Below are the code and all the weights of a small trained network. Each question names an input and a class and asks about switching units off, where a switched-off unit gives its printed mean instead of its output.

import numpy as np


def w(rows, s, z=0):
    codes = np.array(rows[::2]) - 128.0
    scale = np.full(codes.shape[1], s)
    scale[-1] = z or s
    return codes * scale


def f(y):
    return np.maximum(y, 0)


def log_softmax(a):
    a = a - a.max(-1, keepdims=True)
    return a - np.log(np.exp(a).sum(-1, keepdims=True))


def net(x, mask):
    res = np.array(x, float).reshape(1, 8) / 4 @ E
    y = f(res @ A[0][:, :-1].T + A[0][:, -1])
    res = res + np.where(mask, y, B[0][:, -1]) @ B[0][:, :-1]
    return log_softmax(res[-1] @ U[:, :-1].T + U[:, -1])


A, B = {}, {}
E = w([
[123,141,128,116,121,120],'x0',
[131,119,129,137,132,137],'x1',
[150,105,177,11,222,149],'x2',
[101,189,189,188,205,69],'x3',
[130,125,127,130,130,128],'x4',
[130,123,125,133,133,129],'x5',
[5,117,87,120,154,158],'x6',
[128,128,128,129,127,129],'x7',
],0.014)
A[0] = w([
[90,211,191,213,240,80,112],'N0',
[104,115,103,181,48,96,131],'N1',
[93,122,160,176,195,45,114],'N2',
[96,183,109,215,53,133,138],'N3',
[141,92,177,38,181,127,128],'N4',
[102,142,64,196,81,109,145],'N5',
[136,152,157,67,190,158,145],'N6',
[95,81,113,119,130,82,74],'N7',
[147,144,90,196,65,116,138],'N8',
[4,86,94,96,150,177,95],'N9',
[48,149,83,110,146,201,140],'N10',
[216,140,186,146,97,92,97],'N11',
[113,138,119,203,72,112,142],'N12',
[111,115,135,142,109,116,76],'N13',
[241,172,176,144,138,98,105],'N14',
[131,97,148,95,150,109,89],'N15',
[158,142,163,106,202,193,162],'N16',
[155,65,20,74,78,150,105],'N17',
[124,147,119,88,90,187,72],'N18',
[132,118,197,6,204,192,130],'N19',
[122,158,109,175,127,117,131],'N20',
[243,116,147,104,82,132,92],'N21',
[172,79,65,78,58,182,105],'N22',
[105,156,77,165,100,95,115],'N23',
[107,228,173,208,233,112,94],'N24',
[36,156,78,145,194,136,101],'N25',
[124,142,126,142,89,149,119],'N26',
[217,103,137,140,111,135,104],'N27',
[45,91,120,135,135,127,75],'N28',
[136,105,155,49,231,143,148],'N29',
[144,56,79,64,45,190,118],'N30',
[128,125,100,113,137,103,51],'N31',
[50,92,56,87,104,155,126],'N32',
[151,109,77,80,68,217,119],'N33',
[102,158,110,229,93,106,143],'N34',
[32,124,157,129,155,161,113],'N35',
[95,115,190,122,95,111,4],'N36',
],0.013,0.011)
B[0] = w([
[40,66,191,30,15,44,241],'N0',
[146,81,75,115,152,183,216],'N1',
[82,94,159,91,91,94,193],'N2',
[161,60,79,129,151,198,237],'N3',
[156,104,57,154,137,197,212],'N4',
[162,101,69,119,135,196,223],'N5',
[151,100,78,123,137,194,196],'N6',
[114,134,136,132,138,141,135],'N7',
[168,99,63,122,181,186,221],'N8',
[162,226,156,200,186,110,217],'N9',
[175,161,147,172,172,99,203],'N10',
[158,206,188,198,210,66,198],'N11',
[174,87,45,105,161,162,214],'N12',
[122,125,117,132,138,137,134],'N13',
[152,195,205,220,192,95,209],'N14',
[151,97,106,122,141,154,151],'N15',
[138,101,85,146,126,172,194],'N16',
[74,79,192,73,99,83,233],'N17',
[105,114,148,106,129,123,158],'N18',
[188,66,42,93,130,221,247],'N19',
[145,123,104,110,141,143,172],'N20',
[148,245,201,207,199,72,209],'N21',
[49,109,156,128,92,60,234],'N22',
[151,83,77,129,157,153,184],'N23',
[24,102,194,85,49,37,222],'N24',
[176,213,202,196,213,65,195],'N25',
[145,115,114,134,141,159,158],'N26',
[152,196,157,140,171,86,185],'N27',
[164,198,165,176,185,98,167],'N28',
[194,68,40,100,136,199,227],'N29',
[65,71,185,72,67,58,249],'N30',
[111,136,106,134,147,153,128],'N31',
[130,185,184,170,144,44,215],'N32',
[62,79,181,75,53,84,226],'N33',
[159,109,63,105,136,187,228],'N34',
[161,189,148,173,167,74,184],'N35',
[86,140,149,144,170,127,128],'N36',
],0.011,0.019)
U = w([
[202,78,68,112,148,216,249],'0',
[74,89,226,80,34,44,142],'1',
[206,248,229,233,239,62,14],'2',
],0.015,0.0021)

Each question gives the input, the list of numbers given to net, and the class t.
The units are the neurons (one row each of A and B). Each row of codes is followed by its name. A weight is (code - 128) times the scale printed after its matrix; where a second scale follows, it is the last column's (A, B and U).
mask holds one flag per neuron, in row order. A switched-off neuron (its flag False) gives its mean, the last column of its row in B, instead of its output. The means were averaged over made-up inputs and are rounded, as every weight is.
A unit's drop is (log p(t) with every unit on - log p(t) with that unit switched off) / (log p(t) with every unit on - log p(t) with every unit switched off).
unit that matters most: the unit with the biggest drop
k most important neurons: the k neurons with the biggest drops, biggest first
drop when u is switched off: that unit's drop, to one decimal
input [-2,-8,4,-5,-8,5,6,-4], class 2: 2 most important neurons => [N9, N0]
input [-1,4,-4,3,0,1,5,6], class 2: unit that matters most => N25
input [7,7,-2,6,-8,6,6,-1], class 1: 4 most important neurons => [N0, N24, N2, N21]
input [-5,3,-1,-6,7,3,-7,-7], class 2: 4 most important neurons => [N21, N0, N11, N27]
input [5,3,6,1,-8,2,7,-6], class 2: 3 most important neurons => [N9, N25, N35]
input [-3,6,-2,-5,-5,8,5,-7], class 1: 3 most important neurons => [N30, N33, N17]
input [3,-5,1,3,-4,-7,4,-5], class 2: 2 most important neurons => [N25, N30]
input [5,1,8,7,-4,-3,3,6], class 0: 2 most important neurons => [N19, N29]
input [4,-7,-6,0,0,-7,-6,0], class 0: 2 most important neurons => [N3, N8]
input [-2,3,4,-8,3,-3,-8,6], class 1: 2 most important neurons => [N30, N33]
input [-2,-2,-6,-7,4,7,-6,1], class 1: 2 most important neurons => [N30, N22]
input [3,3,-1,-1,-5,-6,4,1], class 2: drop when N14 is switched off => 0.0
input [-8,-8,-2,-5,3,-8,-5,7], class 1: drop when N17 is switched off => 0.6
input [5,1,2,-8,-5,-1,-7,4], class 1: drop when N30 is switched off => 0.1
input [-7,2,-6,6,-1,-7,1,-6], class 0: unit that matters most => N34
